Below is a small trained network, with its code and all its weights. Each question gives an input and a target symbol and asks what happens when units are switched off, that is, made to give their printed mean instead of their output.

import numpy as np


def w(rows, s, z=0):
    codes = np.array(rows[::2]) - 128.0
    scale = np.full(codes.shape[1], s)
    scale[-1] = z or s
    return codes * scale


def f(y):
    return y / 2 * (1 + np.tanh(0.7978845608 * (y + 0.044715 * y**3)))


def softmax(a):
    e = np.exp(a - a.max(-1, keepdims=True))
    return e / e.sum(-1, keepdims=True)


def log_softmax(a):
    a = a - a.max(-1, keepdims=True)
    return a - np.log(np.exp(a).sum(-1, keepdims=True))


def net(x, mask):
    ids = ['ΘΛΞΣΦΨΩαβεζημπτ'.index(c) for c in x.split()]
    T = len(ids)
    res = E[ids] + P[:T]
    u = 0
    for l in range(2):
        q, k, v = (res @ M[l].T for M in (Q, K, V))
        z = softmax(np.where(np.tri(T) > 0, q @ k.T / 4**0.5, -1e9)) @ v
        res = res + np.where(mask[u], z, O[l][:, -1]) @ O[l][:, :-1]
        u += 1
        y = f(res @ A[l][:, :-1].T + A[l][:, -1])
        res = res + np.where(mask[u : u + 4], y, B[l][:, -1]) @ B[l][:, :-1]
        u += 4
    return log_softmax(res[-1] @ U[:, :-1].T + U[:, -1])


Q, K, V, O, A, B = {}, {}, {}, {}, {}, {}
E = w([
[186,174,110,121],'Θ',
[118,146,134,65],'Λ',
[181,148,93,164],'Ξ',
[107,131,150,93],'Σ',
[98,91,194,83],'Φ',
[103,149,141,118],'Ψ',
[180,126,78,170],'Ω',
[43,179,114,96],'α',
[112,170,29,122],'β',
[81,99,160,140],'ε',
[121,80,179,152],'ζ',
[91,192,80,161],'η',
[125,108,175,167],'μ',
[97,161,162,173],'π',
[252,163,118,97],'τ',
],0.024)
P = w([
[176,156,184,88],'0',
[138,188,198,113],'1',
[144,101,119,116],'2',
[106,180,164,147],'3',
[129,55,83,132],'4',
[80,144,106,163],'5',
[113,5,65,157],'6',
[50,96,111,145],'7',
],0.011)
Q[0] = w([
[213,146,111,104],'0.h0',
[250,162,169,197],'0.h0',
[186,119,177,91],'0.h0',
[85,126,152,85],'0.h0',
],0.011)
K[0] = w([
[224,108,91,60],'0.h0',
[213,169,180,147],'0.h0',
[85,155,224,100],'0.h0',
[160,153,7,164],'0.h0',
],0.011)
V[0] = w([
[165,169,255,58],'0.h0',
[147,128,98,55],'0.h0',
[43,98,40,210],'0.h0',
[229,123,171,197],'0.h0',
],0.0065)
O[0] = w([
[108,93,159,93,144],'0.h0',
[240,84,132,29,142],'0.h0',
[71,181,134,104,157],'0.h0',
[253,107,45,90,1],'0.h0',
],0.0069,0.0084)
A[0] = w([
[224,48,62,191,90],'0.n0',
[41,149,239,2,146],'0.n1',
[142,88,52,179,255],'0.n2',
[106,147,217,233,183],'0.n3',
],0.0078,0.0018)
B[0] = w([
[206,111,164,192,135],'0.n0',
[195,162,46,201,251],'0.n1',
[73,254,165,174,129],'0.n2',
[190,138,175,118,166],'0.n3',
],0.0096,0.022)
Q[1] = w([
[206,177,94,129],'1.h0',
[79,135,158,126],'1.h0',
[76,129,125,173],'1.h0',
[166,145,109,254],'1.h0',
],0.014)
K[1] = w([
[87,88,176,147],'1.h0',
[224,13,136,113],'1.h0',
[1,230,218,210],'1.h0',
[33,73,171,223],'1.h0',
],0.0079)
V[1] = w([
[71,44,205,254],'1.h0',
[212,67,180,128],'1.h0',
[106,235,222,60],'1.h0',
[96,50,229,83],'1.h0',
],0.0072)
O[1] = w([
[123,94,255,117,127],'1.h0',
[77,69,184,155,74],'1.h0',
[67,175,208,37,127],'1.h0',
[59,126,139,112,5],'1.h0',
],0.0073,0.016)
A[1] = w([
[240,83,51,211,176],'1.n0',
[90,252,188,50,114],'1.n1',
[12,248,79,174,55],'1.n2',
[1,105,129,30,1],'1.n3',
],0.006,0.0027)
B[1] = w([
[50,115,68,138,249],'1.n0',
[86,122,120,1,145],'1.n1',
[225,49,196,136,199],'1.n2',
[113,112,150,205,126],'1.n3',
],0.0069,0.019)
U = w([
[202,107,111,74,76],'Θ',
[80,103,12,3,136],'Λ',
[150,126,121,163,2],'Ξ',
[52,105,50,66,201],'Σ',
[57,60,65,132,191],'Φ',
[96,140,94,86,155],'Ψ',
[113,117,117,191,3],'Ω',
[123,230,83,149,105],'α',
[130,182,62,2,153],'β',
[91,149,138,148,141],'ε',
[160,104,158,126,138],'ζ',
[165,231,127,5,137],'η',
[179,134,189,111,165],'μ',
[117,224,191,76,175],'π',
[247,108,130,88,64],'τ',
],0.0087,0.0098)

Each question gives the input, a string of symbols that net reads in full, and the target symbol t.
The units are the heads (4 rows each of Q, K, V and O) and the neurons (one row each of A and B). Each row of codes is followed by its name. A weight is (code - 128) times the scale printed after its matrix; where a second scale follows, it is the last column's (O, A, B and U).
mask holds one flag per unit, layer by layer, with each layer's heads first. A switched-off unit (its flag False) gives its mean, the last column of its rows in O or B, instead of its output. The means were averaged over made-up inputs and are rounded, as every weight is.
A unit's drop is (log p(t) with every unit on - log p(t) with that unit switched off) / (log p(t) with every unit on - log p(t) with every unit switched off).
The circuit of an input: a set's keep is (log p(t) with only the set's units on - log p(t) with every unit switched off) / (log p(t) with every unit on - log p(t) with every unit switched off). Starting from all 10 units, units are removed one at a time, each time the one whose removal leaves the highest keep (on an exact tie, the one counted first), for as long as the keep stays at least 0.8.
circuit, biggest first: the units of the circuit, biggest drop first
unit that matters most: the unit with the biggest drop
k most important neurons: the k neurons with the biggest drops, biggest first
k most important neurons of layer l: the k neurons of layer l with the biggest drops, biggest first
drop when u is switched off: that unit's drop, to one decimal
input Λ α π, target π: circuit, biggest first -> 0.n1, 1.h0, 0.n3
input π Ξ η, target η: 2 most important neurons of layer 0 -> 0.n1, 0.n2
input α α β, target β: 2 most important neurons -> 0.n1, 0.n2
input β Φ α μ Φ Λ π η, target π: circuit, biggest first -> 0.n1, 1.h0, 1.n0
input α Σ μ Ω, target μ: unit that matters most -> 0.n1
input Λ α α Λ, target α: 2 most important neurons -> 0.n1, 1.n1
input β α α α Σ Φ, target α: circuit, biggest first -> 0.n1, 1.n2, 0.h0
input α π Ψ Ξ, target π: circuit, biggest first -> 0.n1, 1.h0
input β α π α, target π: 2 most important neurons -> 0.n1, 1.n0
input π α α Λ Φ α α Σ, target α: circuit, biggest first -> 0.n1, 0.h0, 1.h0
input μ μ Λ ζ, target μ: 3 most important neurons -> 0.n1, 1.n0, 0.n3
input α η Θ α, target η: 2 most important neurons of layer 0 -> 0.n3, 0.n0
input Λ τ α Θ, target τ: 2 most important neurons -> 0.n0, 0.n1
input Ψ α Ψ α π Φ α π, target π: circuit, biggest first -> 0.n1, 1.h0, 0.n3, 0.h0
input Σ α μ α Φ Σ α Λ, target α: circuit, biggest first -> 0.n1, 0.h0
input Φ Σ β Λ, target β: 2 most important neurons of layer 0 -> 0.n1, 0.n2
input α α Ψ Σ Φ, target Φ: unit that matters most -> 0.n1
input Σ α Σ β, target β: 2 most important neurons -> 1.n1, 0.n1
input α Φ η α π Ξ, target π: 3 most important neurons -> 0.n1, 0.n2, 1.n2
input Φ Θ α Σ, target α: 3 most important neurons of layer 1 -> 1.n2, 1.n1, 1.n0
input μ Σ α β η α, target η: 4 most important neurons -> 0.n1, 1.n1, 0.n2, 1.n0
input α α Φ μ, target μ: 4 most important neurons -> 0.n1, 1.n0, 0.n3, 0.n2
input α Φ α η, target η: 2 most important neurons -> 0.n1, 1.n1
input α Ξ η Σ, target η: 2 most important neurons -> 0.n1, 0.n2
input α α Λ, target Λ: 3 most important neurons of layer 0 -> 0.n1, 0.n3, 0.n2
input α Σ α Φ α π Ψ Σ, target π: 2 most important neurons -> 0.n1, 1.n0
input Φ Φ Φ, target Φ: drop when 0.h0 is switched off -> 0.2
input ε Σ ε Λ Φ μ, target μ: drop when 0.n3 is switched off -> 0.2
